Here is a tiny trained network, its code and every weight. The questions are about switching its units off for an input and a class, where a switched-off unit gives its printed mean instead of its output.

import numpy as np


def w(rows, s, z=0):
    codes = np.array(rows[::2]) - 128.0
    scale = np.full(codes.shape[1], s)
    scale[-1] = z or s
    return codes * scale


def f(y):
    return y / 2 * (1 + np.tanh(0.7978845608 * (y + 0.044715 * y**3)))


def log_softmax(a):
    a = a - a.max(-1, keepdims=True)
    return a - np.log(np.exp(a).sum(-1, keepdims=True))


def net(x, mask):
    res = np.array(x, float).reshape(1, 8) / 4 @ E
    y = f(res @ A[0][:, :-1].T + A[0][:, -1])
    res = res + np.where(mask, y, B[0][:, -1]) @ B[0][:, :-1]
    return log_softmax(res[-1] @ U[:, :-1].T + U[:, -1])


A, B = {}, {}
E = w([
[86,120,143,122,125,135,106,117,127,181],'x0',
[123,144,117,113,134,139,124,146,138,121],'x1',
[178,89,99,244,109,145,1,220,146,200],'x2',
[117,141,121,165,107,141,132,108,146,108],'x3',
[170,194,215,122,56,173,209,165,166,252],'x4',
[140,112,133,134,137,101,151,142,124,119],'x5',
[175,37,135,97,165,171,117,70,244,129],'x6',
[166,148,143,111,138,131,109,128,123,91],'x7',
],0.0099)
A[0] = w([
[136,37,158,66,106,122,111,114,224,123,48],'N1',
[163,167,161,120,118,166,203,137,141,205,103],'N2',
[92,132,132,90,208,28,56,97,120,148,67],'N3',
[199,106,123,192,103,142,47,204,131,165,178],'N4',
[170,146,114,240,162,155,74,195,149,162,213],'N5',
[118,177,119,152,117,244,167,87,106,82,199],'N6',
[95,162,173,83,163,127,210,26,117,110,188],'N7',
[189,183,233,152,30,168,173,161,162,164,70],'N8',
[185,57,155,143,151,171,119,131,240,108,69],'N9',
[143,150,135,140,98,182,236,166,148,150,94],'N10',
[87,91,108,158,221,93,72,101,88,55,58],'N11',
[119,136,114,76,89,135,136,117,123,104,134],'N12',
[116,181,156,48,131,130,202,73,111,112,154],'N13',
[60,171,148,88,124,78,211,62,161,95,191],'N14',
[164,72,134,97,153,124,141,84,254,118,6],'N15',
[121,117,120,117,98,109,154,156,153,135,23],'N16',
[65,137,90,151,241,122,77,86,126,69,77],'N17',
[98,166,139,153,62,83,136,181,11,103,37],'N18',
[68,197,93,108,63,110,133,164,73,102,58],'N19',
[161,44,126,73,168,190,149,40,209,149,30],'N20',
[102,82,168,89,160,113,193,72,94,148,112],'N21',
[119,154,171,147,106,130,171,134,138,177,16],'N22',
[161,68,105,176,75,119,62,187,151,176,210],'N23',
[71,149,126,61,137,105,212,55,112,116,167],'N24',
[113,175,161,142,73,90,134,147,3,126,60],'N25',
[225,230,218,128,119,158,208,132,192,221,48],'N26',
[88,151,116,98,66,136,103,149,19,112,38],'N27',
[59,83,60,149,159,92,96,104,111,69,97],'N28',
],0.0086,0.0017)
B[0] = w([
[32,162,165,182,94,156,190,206,214,85,191],'N1',
[101,74,80,89,96,125,94,115,126,102,207],'N2',
[143,117,125,73,106,166,116,111,133,129,169],'N3',
[163,197,155,152,213,88,61,100,99,133,225],'N4',
[183,222,118,95,214,47,113,87,75,129,221],'N5',
[153,158,118,121,143,131,96,136,121,141,159],'N6',
[178,199,112,148,188,48,105,121,64,133,226],'N7',
[144,28,77,66,125,125,125,101,109,118,234],'N8',
[131,169,201,171,65,137,167,153,92,108,207],'N9',
[101,97,132,86,90,115,91,67,117,147,190],'N10',
[99,26,70,71,116,143,141,75,130,161,219],'N11',
[148,173,114,119,137,105,125,143,120,161,149],'N12',
[154,188,162,94,164,94,48,118,121,158,218],'N13',
[155,173,131,126,175,73,100,135,101,182,220],'N14',
[98,164,211,166,90,204,154,188,159,113,202],'N15',
[119,118,150,105,117,112,79,125,139,101,129],'N16',
[125,39,95,67,112,155,101,69,91,114,210],'N17',
[89,176,188,205,58,180,200,193,199,108,199],'N18',
[74,118,184,143,109,174,160,168,151,91,184],'N19',
[77,160,182,201,81,155,172,223,145,66,218],'N20',
[171,156,131,140,141,111,129,120,93,141,182],'N21',
[130,94,137,130,114,137,90,114,151,147,171],'N22',
[173,222,73,171,185,84,115,135,113,120,217],'N23',
[113,166,132,175,207,85,92,83,128,212,222],'N24',
[44,149,177,177,56,196,197,206,193,98,194],'N25',
[136,8,1,80,76,156,115,73,146,93,254],'N26',
[105,125,178,133,114,180,181,182,132,90,174],'N27',
[136,41,62,56,137,144,109,78,186,129,211],'N28',
],0.0078,0.014)
U = w([
[153,180,129,143,181,62,120,142,95,181,252],'0',
[121,6,81,96,102,150,135,122,121,141,98],'1',
[81,145,187,179,81,184,186,199,145,110,12],'2',
],0.014,0.00045)

Each question gives the input, the list of numbers given to net, and the class t.
The units are the neurons (one row each of A and B). Each row of codes is followed by its name. A weight is (code - 128) times the scale printed after its matrix; where a second scale follows, it is the last column's (A, B and U).
mask holds one flag per neuron, in row order. A switched-off neuron (its flag False) gives its mean, the last column of its row in B, instead of its output. The means were averaged over made-up inputs and are rounded, as every weight is.
A unit's drop is (log p(t) with every unit on - log p(t) with that unit switched off) / (log p(t) with every unit on - log p(t) with every unit switched off).
most important unit: the unit with the biggest drop
k most important neurons: the k neurons with the biggest drops, biggest first
drop of u: that unit's drop, to one decimal
input [0,7,-2,7,-4,-6,-5,-7], class 2: 4 most important neurons -> [N26 N18 N8 N19]
input [1,-8,-8,-8,-7,-8,3,-5], class 0: most important unit -> N7
input [-6,-7,8,-7,-7,-1,3,7], class 0: 4 most important neurons -> [N4 N5 N23 N26]
input [5,-1,-4,1,-8,-1,-8,5], class 1: 3 most important neurons -> [N11 N28 N17]
input [0,-6,5,4,6,8,-3,4], class 1: 3 most important neurons -> [N26 N8 N7]
input [7,-4,5,8,4,-2,1,-8], class 0: 3 most important neurons -> [N5 N23 N4]
input [-6,-2,-5,7,-5,2,5,-7], class 0: 4 most important neurons -> [N26 N7 N14 N24]
input [-2,2,-5,0,5,-4,-7,6], class 2: 2 most important neurons -> [N25 N18]
input [-2,4,-8,5,7,5,-8,0], class 0: 3 most important neurons -> [N7 N14 N13]
input [4,4,8,7,-8,0,6,4], class 0: 3 most important neurons -> [N5 N4 N23]
input [-3,-2,7,8,8,0,-5,-8], class 1: 4 most important neurons -> [N26 N8 N2 N7]
input [6,-4,-2,-1,7,5,-6,5], class 1: 2 most important neurons -> [N26 N8]
input [5,6,6,-2,-7,4,8,4], class 2: drop of N20 -> 0.4
input [-6,5,-1,-7,7,8,-6,-6], class 1: drop of N26 -> 0.7
input [-4,-8,6,-5,5,1,8,6], class 2: most important unit -> N1
input [-3,3,-8,8,-8,-5,7,-2], class 0: drop of N7 -> 1.1
